Questions about the grid below.
1) Give the first entry in reading order.
2) Give the 3rd entry in reading order.
3) Give the entry just left of 113.
[[119, 145, 127, 136, 132, 128, 122, 120, 126, 117, 145, 118, 124], [121, 135, 128, 130, 125, 120, 125, 128, 136, 128, 140, 116, 124], [129, 122, 132, 126, 122, 105, 127, 131, 136, 128, 125, 127, 126], [126, 129, 127, 128, 123, 118, 129, 133, 139, 135, 134, 121, 125], [117, 137, 133, 132, 131, 117, 129, 127, 122, 113, 138, 119, 129], [131, 118, 131, 122, 118, 112, 123, 131, 141, 134, 123, 127, 124]]
1) 119
2) 127
3) 122

x =
array([[121, 125, 130, 111, 141, 114, 117, 127, 131, 113, 145, 144, 130,
        109],
       [107, 121, 120, 121, 102, 134, 122, 124, 143, 146, 127, 140, 152,
        139],
       [152, 157, 136, 138, 111, 140, 118, 141, 143, 132, 135, 129, 125,
        128],
       [115, 140, 142, 109, 116, 152, 142, 101, 138, 120, 139, 143, 104,
        147]])
The entry just left of the largest entry is 152
Which number is the entry just left of the smallest entry?
Answer: 142
Which number is the entry just right of the smallest entry?
Answer: 138
Which number is the entry just right of 131?
Answer: 113
